m =
0.00	0.02	0.00	0.02	0.02	-0.05	0.12	0.06	0.03	0.15	0.05	-0.02	0.02	-0.06
0.10	0.09	0.06	-0.02	0.08	0.03	0.07	0.08	0.18	-0.03	-0.10	-0.14	0.02	-0.04
-0.06	-0.01	0.02	-0.02	0.24	0.08	-0.08	0.12	-0.04	0.17	-0.04	0.01	-0.01	0.06
-0.04	-0.15	-0.18	0.06	-0.01	-0.16	0.07	0.05	0.02	0.02	0.21	0.05	0.15	0.06
-0.01	-0.02	0.00	0.00	0.05	0.03	0.12	0.06	-0.03	-0.01	-0.02	-0.08	-0.09	0.17
-0.20	0.07	-0.01	-0.10	0.04	0.11	-0.06	0.15	0.09	0.11	0.03	0.03	0.07	-0.07
-0.18	-0.13	0.00	-0.11	0.17	0.03	0.08	0.11	-0.01	0.09	0.05	0.03	0.00	-0.03
0.04	0.07	0.09	-0.07	0.02	-0.06	0.14	0.06	0.03	-0.01	0.06	0.05	0.10	-0.06
0.02	0.05	0.05	-0.03	-0.03	0.02	0.05	0.05	-0.08	-0.01	-0.04	0.02	0.07	0.12
-0.06	0.04	-0.01	0.02	-0.18	0.11	-0.11	-0.06	0.01	0.11	0.14	0.09	-0.04	-0.09
0.08	-0.14	0.09	0.09	0.10	0.09	-0.05	0.01	-0.01	0.02	0.10	0.10	-0.07	0.16
The top-right entry -> -0.06
The first entry of the smallest entry's row: -0.20
Read off the entry in the bottom-left corner.
Answer: 0.08
The fifth-last entry, reading row by row is 0.02
The last entry in the row that holds the smallest entry is -0.07
Read off the 4th entry, reading row by row.
Answer: 0.02
Read off the top entry of the column that holds the smallest entry.
Answer: 0.00
Read off the entry in the bottom-right corner.
Answer: 0.16
The bottom entry of the column that holds the largest entry: 0.10
Read off the second largest entry.
Answer: 0.21
The third entry in reading order -> 0.00
Read off the largest entry in the first row.
Answer: 0.15
The entry directly above the largest entry is 0.08
The 2nd entry on the diagonal from the top-right corner -> 0.02
The 3rd entry from the end, reading row by row: 0.10
Read off the third entry on the main diagonal.
Answer: 0.02
The entry just right of the smallest entry -> 0.07
The smallest entry in the last column -> -0.09

Read these off the row that follows.
1) Read off the entry just left of 20.0.
2) Read off the second entry from the left.
3) Read off the fifth-last entry.
4) Read off the entry just right of the smallest entry.
5) Read off the fourth entry.
6) Read off the second entry from the end.
7) Read off the last entry.
[ 10.9  10.8   1.8 -21.9  11.2  12.2  -6.9  -2.4 -14.7  22.2  20.0  61.7]
1) 22.2
2) 10.8
3) -2.4
4) 11.2
5) -21.9
6) 20.0
7) 61.7

M =
[[-0.07 -0.20 -0.19 -0.20 -0.15  0.15  0.18  0.16  0.01 -0.19  0.18  0.18
   0.15]
 [ 0.11  0.19  0.18  0.19  0.17 -0.10 -0.13 -0.12  0.02  0.19 -0.18 -0.16
  -0.10]
 [-0.07 -0.19 -0.19  0.13  0.19  0.18  0.17  0.17  0.17  0.13  0.18  0.18
   0.16]
 [-0.19  0.16  0.16  0.03 -0.11 -0.19 -0.19 -0.19 -0.11  0.01 -0.19 -0.19
  -0.19]
 [ 0.14  0.00  0.08 -0.19 -0.19 -0.10  0.01  0.06 -0.19 -0.19 -0.08 -0.03
   0.08]
 [-0.19  0.18  0.17  0.19  0.17 -0.18 -0.19 -0.19  0.05  0.17 -0.19 -0.19
  -0.19]
 [-0.20 -0.20 -0.19 -0.05  0.12 -0.09 -0.17 -0.17  0.17 -0.05 -0.04 -0.15
  -0.16]]
Find the entry at the centre.
-0.19
The entry just right of the centre entry: -0.19

Read these off the matrix that follows. Rows and columns are numbered from 0.
1) Find the entry in row 2 and column 0.
2) Find the largest entry.
3) Find the top-right entry.
4) Find the entry at row 0, column 1.
5) Find the entry directly above 20.9.
6) Find the entry directly above -39.4.
7) Find the entry in row 1 and column 0.
8) Find the entry just left of 23.4.
[[-16.5  -1.1  11.5 -40.2 -43.9   2.7  53.0 -12.1  32.4 -25.9]
 [ 49.7   1.3 -48.6  -9.5  37.6 -30.6  -7.4   1.6 -41.4   0.3]
 [-47.6  -1.9  47.1  10.0 -37.8  31.8   8.3  -2.1  39.3  -0.6]
 [-15.9  36.4  -1.7  29.9  20.9  53.0 -11.1 -13.7 -42.8  27.7]
 [ 25.1   2.5  39.9  22.9   0.0 -10.6 -39.8  62.2  -2.4  21.0]
 [-26.9 -39.1 -11.8  40.9  31.1 -17.2 -46.6 -28.4  19.4   2.9]
 [-17.1 -39.4  39.4  21.4 -12.2 -24.7 -34.0  23.4  50.7  -2.4]]
1) -47.6
2) 62.2
3) -25.9
4) -1.1
5) -37.8
6) -39.1
7) 49.7
8) -34.0

Read these off the row that follows.
1) Which number is the 2nd entry?
2) Which number is the second largest entry?
3) Which number is the second smallest entry?
4) Which number is the entry just left of the smallest entry?
[-60.3 -57.9 -51.8  40.8 -61.0  47.1 -63.0]
1) -57.9
2) 40.8
3) -61.0
4) 47.1

[-61.9  52.7 -50.9  50.9  -8.2  57.5  -7.2]
What is the second entry from the right? 57.5
The median entry -> -7.2
What is the first entry? -61.9
The 5th entry from the end is -50.9
The 2nd entry from the left is 52.7

Questions about the array below.
1) What is the entry just left of the largest entry?
2) What is the entry just right of -19.6?
3) What is the entry just right of the largest entry?
4) What is the entry just right of -6.0?
[[  3.1  -7.8   5.8   7.2  -9.4  -0.8   2.1  -9.8  18.5  -6.0  25.0 -11.7]
 [ -7.8  -4.1   7.2  -3.3  -3.5  -4.0   9.7  -0.3 -14.9 -23.6   7.9  -6.8]
 [ -0.1  -8.2   7.5   5.6  -7.4  -1.1   5.4  -5.3  11.3 -12.1  21.9 -11.2]
 [  4.1   0.1  -0.8   2.9 -12.2  -0.3  -4.4 -14.8  17.5   5.6  11.9 -10.2]
 [ -9.1  -1.2   5.6  -5.8  -2.8  -4.4   8.0  -0.5 -21.0 -22.4   0.7  -5.1]
 [  4.7 -12.7   4.7  11.6  -7.1   0.7   0.7  -6.4  25.9  -2.4  27.6 -10.0]
 [  4.5 -10.9  -6.2   7.3  -1.4   0.0  -8.2  -2.1  21.7  11.4   7.2  -1.3]
 [ -2.0  -4.2  -0.9  -1.3  -2.0  -3.4  -0.9  -2.0  -0.7  -4.9   2.5  -3.3]
 [  3.6  -7.1   4.4   7.7  -9.7  -0.5   1.0 -11.1  19.5  -3.1  23.0 -11.3]
 [ -9.8 -13.4   4.3  -2.4   8.5  -5.0   7.8  13.5 -19.6 -24.5  -1.1
    0.9]]
1) -2.4
2) -24.5
3) -10.0
4) 25.0

[[ 35.4  -7.1  -5.6  11.6  10.8 -14.1  -8.6   3.4  -1.4   5.4]
 [-45.0   3.9 -26.7 -64.4  13.1   6.4 -31.1 -46.2  32.7 -13.4]
 [-65.3  -4.0 -11.6 -36.0 -47.3  -0.2  -9.7 -24.5 -48.1 -18.3]
 [ 24.4  -4.2  22.6  56.8 -27.2  -8.2  31.1  41.3 -45.2   9.2]]
Find the bottom-left entry.
24.4
The second-last entry, reading row by row: -45.2
The first entry on the main diagonal: 35.4
Find the smallest entry in the last column.
-18.3
The bottom-right entry -> 9.2
The entry directly below -7.1 is 3.9
Find the third entry on the diagonal from the top-right corner.
-24.5
The entry in the top-right corner -> 5.4
Find the entry just right of the largest entry.
-27.2
The fifth entry, reading row by row is 10.8
The entry just left of the largest entry -> 22.6
Find the entry just right of -46.2.
32.7
The entry directly above 32.7 -> -1.4
The second largest entry -> 41.3
Find the 3rd smallest entry.
-48.1
Find the entry just right of -8.2.
31.1
The entry directly above the largest entry: -36.0
The 5th-last entry, reading row by row: -8.2
The entry directly below 13.1 -> -47.3
Find the smallest entry in the first row.
-14.1
The bottom entry of the column that holds the largest entry: 56.8
The second entry, reading row by row is -7.1
The entry just right of -4.0 -> -11.6

B =
[[-29.1 -19.4   4.1  44.1 -32.2 -28.7]
 [  5.0  24.9 -56.0  -1.2  34.7 -28.3]
 [ -0.3   9.2 -50.2  11.1  38.6 -27.0]]
Find the 2nd entry, reading row by row.
Answer: -19.4
The 3rd entry on the main diagonal is -50.2
The bottom-right entry: -27.0
Find the third entry from the end, reading row by row.
Answer: 11.1
The second entry from the end, reading row by row -> 38.6
Find the first entry, reading row by row.
Answer: -29.1
Find the smallest entry in the first row.
Answer: -32.2
Find the entry just left of 9.2.
Answer: -0.3
The entry just left of -56.0 is 24.9
Find the top-right entry.
Answer: -28.7
Find the largest entry in the first row.
Answer: 44.1
The entry just left of -28.3 -> 34.7
Find the entry just left of the largest entry.
Answer: 4.1
